Here is a tiny trained network, its code and every weight. The questions are about switching its units off for an input and a target symbol, where a switched-off unit gives its printed mean instead of its output.

import numpy as np


def w(rows, s, z=0):
    codes = np.array(rows[::2]) - 128.0
    scale = np.full(codes.shape[1], s)
    scale[-1] = z or s
    return codes * scale


def f(y):
    return y / 2 * (1 + np.tanh(0.7978845608 * (y + 0.044715 * y**3)))


def softmax(a):
    e = np.exp(a - a.max(-1, keepdims=True))
    return e / e.sum(-1, keepdims=True)


def log_softmax(a):
    a = a - a.max(-1, keepdims=True)
    return a - np.log(np.exp(a).sum(-1, keepdims=True))


def net(x, mask):
    ids = ['αβεζλμξω'.index(c) for c in x.split()]
    T = len(ids)
    res = E[ids] + P[:T]
    u = 0
    for l in range(3):
        r = res
        for j in range(2):
            rows = slice(3 * j, 3 * j + 3)
            q, k, v = (r @ M[l][rows].T for M in (Q, K, V))
            z = softmax(np.where(np.tri(T) > 0, q @ k.T / 3**0.5, -1e9)) @ v
            o = O[l][rows]
            res = res + np.where(mask[u + j], z, o[:, -1]) @ o[:, :-1]
        u += 2
        y = f(res @ A[l][:, :-1].T + A[l][:, -1])
        res = res + np.where(mask[u : u + 4], y, B[l][:, -1]) @ B[l][:, :-1]
        u += 4
    return log_softmax(res[-1] @ U[:, :-1].T + U[:, -1])


Q, K, V, O, A, B = {}, {}, {}, {}, {}, {}
E = w([
[95,132,82],'α',
[159,172,179],'β',
[99,134,83],'ε',
[122,140,108],'ζ',
[118,129,85],'λ',
[97,7,228],'μ',
[174,220,227],'ξ',
[166,96,89],'ω',
],0.02)
P = w([
[134,105,73],'0',
[184,124,144],'1',
[6,104,136],'2',
[132,215,190],'3',
[174,55,78],'4',
[82,67,209],'5',
],0.017)
Q[0] = w([
[57,8,170],'L0H1',
[127,105,196],'L0H1',
[163,181,132],'L0H1',
[109,112,150],'L0H2',
[197,169,91],'L0H2',
[133,142,105],'L0H2',
],0.012)
K[0] = w([
[182,61,125],'L0H1',
[177,2,64],'L0H1',
[41,134,154],'L0H1',
[107,120,165],'L0H2',
[163,36,125],'L0H2',
[147,163,70],'L0H2',
],0.0091)
V[0] = w([
[173,217,121],'L0H1',
[30,165,143],'L0H1',
[102,128,172],'L0H1',
[148,142,56],'L0H2',
[60,174,3],'L0H2',
[131,87,133],'L0H2',
],0.0073)
O[0] = w([
[210,152,178,76],'L0H1',
[146,177,90,47],'L0H1',
[130,210,145,62],'L0H1',
[2,158,64,194],'L0H2',
[159,112,142,254],'L0H2',
[89,105,132,138],'L0H2',
],0.0066,0.0029)
A[0] = w([
[132,117,138,56],'L0N1',
[254,111,115,87],'L0N2',
[39,184,217,2],'L0N3',
[63,121,116,173],'L0N4',
],0.01,0.0059)
B[0] = w([
[123,73,1,99],'L0N1',
[208,40,123,176],'L0N2',
[71,97,46,183],'L0N3',
[93,161,207,253],'L0N4',
],0.0096,0.0043)
Q[1] = w([
[136,102,164],'L1H1',
[100,118,83],'L1H1',
[249,187,155],'L1H1',
[150,101,168],'L1H2',
[89,174,181],'L1H2',
[108,169,211],'L1H2',
],0.013)
K[1] = w([
[135,79,119],'L1H1',
[117,126,167],'L1H1',
[153,243,93],'L1H1',
[138,213,80],'L1H2',
[122,192,189],'L1H2',
[55,246,157],'L1H2',
],0.011)
V[1] = w([
[48,120,79],'L1H1',
[76,80,90],'L1H1',
[121,169,190],'L1H1',
[102,154,253],'L1H2',
[134,134,134],'L1H2',
[141,194,31],'L1H2',
],0.012)
O[1] = w([
[209,160,96,247],'L1H1',
[22,73,212,254],'L1H1',
[236,188,197,128],'L1H1',
[246,200,148,94],'L1H2',
[149,132,27,114],'L1H2',
[120,253,112,147],'L1H2',
],0.005,0.0046)
A[1] = w([
[125,47,98,14],'L1N1',
[88,50,135,117],'L1N2',
[122,138,30,219],'L1N3',
[11,193,78,1],'L1N4',
],0.013,0.0065)
B[1] = w([
[62,241,186,182],'L1N1',
[254,156,60,247],'L1N2',
[211,25,222,188],'L1N3',
[247,132,222,177],'L1N4',
],0.0078,0.013)
Q[2] = w([
[100,98,166],'L2H1',
[127,206,87],'L2H1',
[131,36,113],'L2H1',
[50,151,121],'L2H2',
[164,80,139],'L2H2',
[252,106,127],'L2H2',
],0.022)
K[2] = w([
[178,135,144],'L2H1',
[99,193,201],'L2H1',
[207,83,122],'L2H1',
[54,253,127],'L2H2',
[183,93,175],'L2H2',
[163,11,161],'L2H2',
],0.02)
V[2] = w([
[177,200,42],'L2H1',
[146,104,139],'L2H1',
[193,2,44],'L2H1',
[118,214,144],'L2H2',
[63,151,189],'L2H2',
[83,198,103],'L2H2',
],0.0079)
O[2] = w([
[194,120,70,109],'L2H1',
[83,121,155,167],'L2H1',
[4,14,62,208],'L2H1',
[64,254,196,81],'L2H2',
[44,220,247,72],'L2H2',
[74,158,231,3],'L2H2',
],0.0049,0.016)
A[2] = w([
[186,181,117,152],'L2N1',
[137,195,148,255],'L2N2',
[221,85,254,156],'L2N3',
[250,158,213,2],'L2N4',
],0.0094,0.0085)
B[2] = w([
[194,41,135,187],'L2N1',
[166,250,119,185],'L2N2',
[147,124,180,252],'L2N3',
[15,60,107,213],'L2N4',
],0.011)
U = w([
[193,111,173,95],'α',
[176,195,46,146],'β',
[45,92,30,189],'ε',
[90,127,124,54],'ζ',
[106,122,118,2],'λ',
[107,163,145,224],'μ',
[1,111,157,240],'ξ',
[86,116,110,30],'ω',
],0.0091,0.0063)

Each question gives the input, a string of symbols that net reads in full, and the target symbol t.
The units are the heads (3 rows each of Q, K, V and O) and the neurons (one row each of A and B). Each row of codes is followed by its name. A weight is (code - 128) times the scale printed after its matrix; where a second scale follows, it is the last column's (O, A, B and U).
mask holds one flag per unit, layer by layer, with each layer's heads first. A switched-off unit (its flag False) gives its mean, the last column of its rows in O or B, instead of its output. The means were averaged over made-up inputs and are rounded, as every weight is.
A unit's drop is (log p(t) with every unit on - log p(t) with that unit switched off) / (log p(t) with every unit on - log p(t) with every unit switched off).
The circuit of an input: a set's keep is (log p(t) with only the set's units on - log p(t) with every unit switched off) / (log p(t) with every unit on - log p(t) with every unit switched off). Starting from the 12 units with the biggest drops (on a tie, the unit counted first), units are removed one at a time, each time the one whose removal leaves the highest keep (on an exact tie, the one counted first), for as long as the keep stays at least 0.8.
circuit, biggest first: the units of the circuit, biggest drop first
most important unit: the unit with the biggest drop
top k neurons: the k neurons with the biggest drops, biggest first
k most important neurons of layer l: the k neurons of layer l with the biggest drops, biggest first
heads that matter: for each layer, one digit per head in row order, 1 if its drop is at least 0.15 and else 0, layers parted by /
input ξ ε α, target μ: top 2 neurons -> [L1N2, L0N4]
input λ ε ξ, target μ: circuit, biggest first -> [L1N2, L2H2, L2N2, L2H1]
input λ ω λ ε ξ ξ, target μ: top 4 neurons -> [L0N3, L1N2, L2N2, L1N3]
input ω ζ λ λ λ ζ, target ξ: most important unit -> L1H2
input λ λ ω β ξ ε, target μ: top 3 neurons -> [L1N2, L0N2, L0N3]
input λ ε λ λ, target β: top 4 neurons -> [L1N4, L0N4, L1N1, L2N2]
input μ λ λ ξ λ α, target μ: top 3 neurons -> [L0N2, L1N2, L2N2]
input ω α ω ω ω λ, target ε: top 4 neurons -> [L1N2, L1N3, L2N3, L2N2]
input μ α α, target α: top 2 neurons -> [L1N4, L1N2]
input ω λ β ξ ω ξ, target ε: 2 most important neurons of layer 1 -> [L1N1, L1N4]
input λ λ λ, target ξ: top 2 neurons -> [L0N4, L1N2]
input λ λ ω α, target α: heads that matter -> 00 / 00 / 10
input ε λ λ λ, target β: 3 most important neurons of layer 1 -> [L1N4, L1N3, L1N1]
input μ ε ζ, target α: circuit, biggest first -> [L1N4]
input μ λ μ, target α: circuit, biggest first -> [L0N4, L1H2]
input λ ω ε ε λ β, target ξ: top 3 neurons -> [L1N2, L1N1, L0N2]
input ξ μ ω ζ λ ω, target ε: circuit, biggest first -> [L1N3, L2H1]
input β ξ λ β ω μ, target ε: top 4 neurons -> [L1N2, L0N3, L1N3, L1N4]
input μ μ λ, target α: top 4 neurons -> [L1N4, L0N4, L1N2, L2N4]
input λ λ ε, target ξ: circuit, biggest first -> [L2H2]
input λ λ ω ω λ ζ, target ε: top 3 neurons -> [L1N3, L1N4, L2N3]
input ω λ β ω μ, target ε: top 3 neurons -> [L1N3, L1N2, L1N4]
input λ α μ λ λ ε, target ξ: 3 most important neurons of layer 1 -> [L1N1, L1N3, L1N4]
input ω λ λ ε ζ λ, target ξ: circuit, biggest first -> [L2H2, L1N4, L1N3]
input ξ ε λ α ω ζ, target ε: top 2 neurons -> [L1N3, L1N2]
input λ ξ ω λ ξ λ, target μ: heads that matter -> 10 / 01 / 11
input ξ ε λ ε ω ω, target ε: top neuron -> [L1N2]
input λ λ ζ, target ξ: 3 most important neurons of layer 1 -> [L1N2, L1N1, L1N3]
input ε ω λ λ ε β, target ξ: heads that matter -> 01 / 01 / 01
